Below are the code and all the weights of a small trained network. Each question names an input and a class and asks about switching units off, where a switched-off unit gives its printed mean instead of its output.

import numpy as np


def w(rows, s, z=0):
    codes = np.array(rows[::2]) - 128.0
    scale = np.full(codes.shape[1], s)
    scale[-1] = z or s
    return codes * scale


def f(y):
    return y / 2 * (1 + np.tanh(0.7978845608 * (y + 0.044715 * y**3)))


def log_softmax(a):
    a = a - a.max(-1, keepdims=True)
    return a - np.log(np.exp(a).sum(-1, keepdims=True))


def net(x, mask):
    res = np.array(x, float).reshape(1, 8) / 4 @ E
    y = f(res @ A[0][:, :-1].T + A[0][:, -1])
    res = res + np.where(mask, y, B[0][:, -1]) @ B[0][:, :-1]
    return log_softmax(res[-1] @ U[:, :-1].T + U[:, -1])


A, B = {}, {}
E = w([
[97,46,251,152,140],'x0',
[59,179,128,204,34],'x1',
[122,124,123,132,131],'x2',
[132,129,129,128,126],'x3',
[135,130,130,129,127],'x4',
[133,129,129,131,127],'x5',
[111,234,159,178,216],'x6',
[131,127,126,132,129],'x7',
],0.011)
A[0] = w([
[190,140,49,59,190,190],'neuron 0',
[157,131,83,75,177,169],'neuron 1',
[112,173,183,126,203,117],'neuron 2',
[155,83,151,111,151,141],'neuron 3',
[103,168,137,143,179,167],'neuron 4',
[161,41,121,97,109,157],'neuron 5',
[127,116,123,162,156,121],'neuron 6',
[82,106,215,207,69,48],'neuron 7',
[105,129,167,107,103,142],'neuron 8',
[108,123,75,100,100,115],'neuron 9',
[121,254,138,172,169,125],'neuron 10',
[130,70,110,74,51,254],'neuron 11',
[149,102,151,135,157,125],'neuron 12',
[136,194,55,168,53,117],'neuron 13',
[145,56,193,97,210,134],'neuron 14',
[86,122,114,120,148,143],'neuron 15',
],0.017,0.0082)
B[0] = w([
[202,69,137,222,97,251],'neuron 0',
[167,96,150,200,107,207],'neuron 1',
[122,139,254,107,157,195],'neuron 2',
[107,130,91,126,165,177],'neuron 3',
[164,149,157,130,174,182],'neuron 4',
[131,120,20,148,166,211],'neuron 5',
[136,138,146,118,131,136],'neuron 6',
[212,81,122,226,89,190],'neuron 7',
[142,140,101,162,124,146],'neuron 8',
[84,115,156,109,103,166],'neuron 9',
[175,228,21,149,190,222],'neuron 10',
[81,94,45,102,45,237],'neuron 11',
[108,131,129,107,151,157],'neuron 12',
[49,189,108,45,104,209],'neuron 13',
[85,126,114,54,207,226],'neuron 14',
[152,125,132,125,132,132],'neuron 15',
],0.029,0.021)
U = w([
[123,36,93,166,26,162],'0',
[79,155,23,42,196,180],'1',
[215,156,179,184,110,140],'2',
[91,129,191,20,223,8],'3',
[21,173,115,30,2,116],'4',
],0.0084,0.0016)

Each question gives the input, the list of numbers given to net, and the class t.
The units are the neurons (one row each of A and B). Each row of codes is followed by its name. A weight is (code - 128) times the scale printed after its matrix; where a second scale follows, it is the last column's (A, B and U).
mask holds one flag per neuron, in row order. A switched-off neuron (its flag False) gives its mean, the last column of its row in B, instead of its output. The means were averaged over made-up inputs and are rounded, as every weight is.
A unit's drop is (log p(t) with every unit on - log p(t) with that unit switched off) / (log p(t) with every unit on - log p(t) with every unit switched off).
The circuit of an input: a set's keep is (log p(t) with only the set's units on - log p(t) with every unit switched off) / (log p(t) with every unit on - log p(t) with every unit switched off). Starting from the 12 units with the biggest drops (on a tie, the unit counted first), units are removed one at a time, each time the one whose removal leaves the highest keep (on an exact tie, the one counted first), for as long as the keep stays at least 0.8.
units of the circuit, in order: the units of the circuit, biggest drop first
unit that matters most: the unit with the biggest drop
k most important neurons: the k neurons with the biggest drops, biggest first
drop when u is switched off: that unit's drop, to one decimal
input [1,0,2,-2,8,4,3,-4], class 3: units of the circuit, in order -> neuron 0; neuron 11; neuron 5
input [-2,5,-4,1,5,1,0,1], class 4: units of the circuit, in order -> neuron 5; neuron 13
input [2,6,-6,-1,5,-6,1,5], class 2: units of the circuit, in order -> neuron 11
input [0,-7,7,7,1,4,-2,5], class 0: 2 most important neurons -> neuron 0; neuron 10
input [-7,1,-6,0,-3,-8,-3,2], class 4: 2 most important neurons -> neuron 13; neuron 7
input [-1,-7,2,-7,-8,6,2,-4], class 2: 2 most important neurons -> neuron 0; neuron 11
input [3,8,-4,1,7,3,2,-3], class 2: 2 most important neurons -> neuron 7; neuron 11
input [0,-4,7,-5,4,-2,-8,1], class 0: 4 most important neurons -> neuron 10; neuron 11; neuron 13; neuron 0
input [0,-4,-1,-5,4,-3,-4,-3], class 0: 3 most important neurons -> neuron 10; neuron 13; neuron 0
input [-1,7,1,6,0,3,-7,8], class 4: 2 most important neurons -> neuron 13; neuron 0
input [7,-4,7,8,-7,-2,1,-7], class 3: 3 most important neurons -> neuron 10; neuron 11; neuron 2
input [4,1,1,-6,-5,-1,5,1], class 2: 2 most important neurons -> neuron 7; neuron 13
input [0,-4,3,-6,-2,6,-2,-6], class 0: 2 most important neurons -> neuron 10; neuron 13
input [2,-7,-4,5,4,0,4,-3], class 3: unit that matters most -> neuron 14
input [-2,1,7,1,-4,-4,-5,4], class 4: 2 most important neurons -> neuron 0; neuron 7
input [2,0,6,4,7,7,5,7], class 3: 2 most important neurons -> neuron 0; neuron 2
input [8,0,1,2,7,-4,1,-3], class 3: 3 most important neurons -> neuron 14; neuron 0; neuron 10
input [-3,7,6,-5,-2,5,-8,0], class 4: drop when neuron 8 is switched off -> 0.0
input [2,-8,6,-1,4,0,6,0], class 3: drop when neuron 14 is switched off -> 0.8
input [-7,-4,-5,-1,-7,-3,1,0], class 2: drop when neuron 11 is switched off -> 0.6
input [-8,-4,8,-7,4,7,0,-6], class 0: drop when neuron 2 is switched off -> 0.2
